[[ 0.46 -1.65  3.73  2.57 -0.18 -4.48  1.50  1.87]
 [-2.07  0.38 -1.57  2.06  0.48 -5.36  5.04 -0.20]]
->
[[ 1.87  0.46 -1.65  3.73  2.57 -0.18 -4.48  1.50]
 [-0.20 -2.07  0.38 -1.57  2.06  0.48 -5.36  5.04]]

[[ 2.10  2.84 -0.63  0.43]
 [ 1.82  2.89 -1.88  0.66]
 [ 6.48 -1.06  2.92  5.42]
 [-1.24  1.29 -1.39  0.75]
 [-0.73  2.55  0.88 -1.44]
 [ 1.58  3.12 -1.23  0.80]
 [ 5.41  1.60  2.96  5.49]
 [ 4.49  0.48  0.56  6.44]
 [ 6.23 -0.66  2.77  4.71]
 [-0.32  4.74  1.26 -1.96]]
->
[[ 0.43  2.10  2.84 -0.63]
 [ 0.66  1.82  2.89 -1.88]
 [ 5.42  6.48 -1.06  2.92]
 [ 0.75 -1.24  1.29 -1.39]
 [-1.44 -0.73  2.55  0.88]
 [ 0.80  1.58  3.12 -1.23]
 [ 5.49  5.41  1.60  2.96]
 [ 6.44  4.49  0.48  0.56]
 [ 4.71  6.23 -0.66  2.77]
 [-1.96 -0.32  4.74  1.26]]

[[-0.16  2.55 -2.59 -4.63 -2.24 -1.27  0.82 -0.46 -5.35  4.87 -1.36  1.94
  -4.56  5.62 -4.29]
 [ 2.54  2.10  4.20  1.62 -2.55 -1.96 -2.08  4.27  0.82 -2.36  2.46  0.44
   0.72  1.94  2.36]
 [-1.69  2.89 -1.81 -1.57  1.14 -0.11 -1.05 -0.86  2.91  0.11 -0.37  3.08
   2.22  3.54  0.08]
 [ 1.47 -0.98  0.96  3.74  1.54  1.52 -3.82 -0.03  4.23  2.70 -1.83  1.07
   1.02  0.59  5.76]]
->
[[-4.29 -0.16  2.55 -2.59 -4.63 -2.24 -1.27  0.82 -0.46 -5.35  4.87 -1.36
   1.94 -4.56  5.62]
 [ 2.36  2.54  2.10  4.20  1.62 -2.55 -1.96 -2.08  4.27  0.82 -2.36  2.46
   0.44  0.72  1.94]
 [ 0.08 -1.69  2.89 -1.81 -1.57  1.14 -0.11 -1.05 -0.86  2.91  0.11 -0.37
   3.08  2.22  3.54]
 [ 5.76  1.47 -0.98  0.96  3.74  1.54  1.52 -3.82 -0.03  4.23  2.70 -1.83
   1.07  1.02  0.59]]

[[-0.11  3.93  1.28  3.11  2.77  3.79 -0.81 -0.83 -3.28  3.05  1.45 -1.12]
 [-1.77  2.34  1.04  5.10  4.42  5.02 -3.08 -1.42 -2.42  2.77  1.19 -2.17]
 [-0.97  2.00  2.59  5.65  0.28  3.13 -2.58  0.50  0.89 -0.45  1.84 -0.11]]
->
[[-1.12 -0.11  3.93  1.28  3.11  2.77  3.79 -0.81 -0.83 -3.28  3.05  1.45]
 [-2.17 -1.77  2.34  1.04  5.10  4.42  5.02 -3.08 -1.42 -2.42  2.77  1.19]
 [-0.11 -0.97  2.00  2.59  5.65  0.28  3.13 -2.58  0.50  0.89 -0.45  1.84]]

[[ 4.86  2.21 -5.20  4.99]
 [ 0.38 -5.43 -3.03 -2.90]
 [-3.52 -1.26 -0.40 -0.57]
 [ 6.50  0.92 -1.83 -1.45]]
->
[[ 4.99  4.86  2.21 -5.20]
 [-2.90  0.38 -5.43 -3.03]
 [-0.57 -3.52 -1.26 -0.40]
 [-1.45  6.50  0.92 -1.83]]

[[-0.03  1.74 -1.83 -0.17  3.03 -0.83  1.86  2.65 -0.92 -2.36]
 [-0.91 -0.79 -0.62  0.88 -0.47  0.71 -0.10  0.33 -1.12 -0.25]
 [ 3.40  0.52 -0.95 -3.00  4.17 -5.19 -0.08 -1.15  3.34 -0.19]
 [-0.10  1.98 -3.58 -0.15  6.98 -2.92  4.27  3.66  2.14 -1.98]
 [ 1.09  0.01 -5.82 -1.03  4.60 -1.30  3.68 -0.96  5.67  0.55]
 [-0.67 -1.77 -4.04  0.82 -0.57  3.71  1.45 -1.96  1.74  1.80]]
->
[[-2.36 -0.03  1.74 -1.83 -0.17  3.03 -0.83  1.86  2.65 -0.92]
 [-0.25 -0.91 -0.79 -0.62  0.88 -0.47  0.71 -0.10  0.33 -1.12]
 [-0.19  3.40  0.52 -0.95 -3.00  4.17 -5.19 -0.08 -1.15  3.34]
 [-1.98 -0.10  1.98 -3.58 -0.15  6.98 -2.92  4.27  3.66  2.14]
 [ 0.55  1.09  0.01 -5.82 -1.03  4.60 -1.30  3.68 -0.96  5.67]
 [ 1.80 -0.67 -1.77 -4.04  0.82 -0.57  3.71  1.45 -1.96  1.74]]
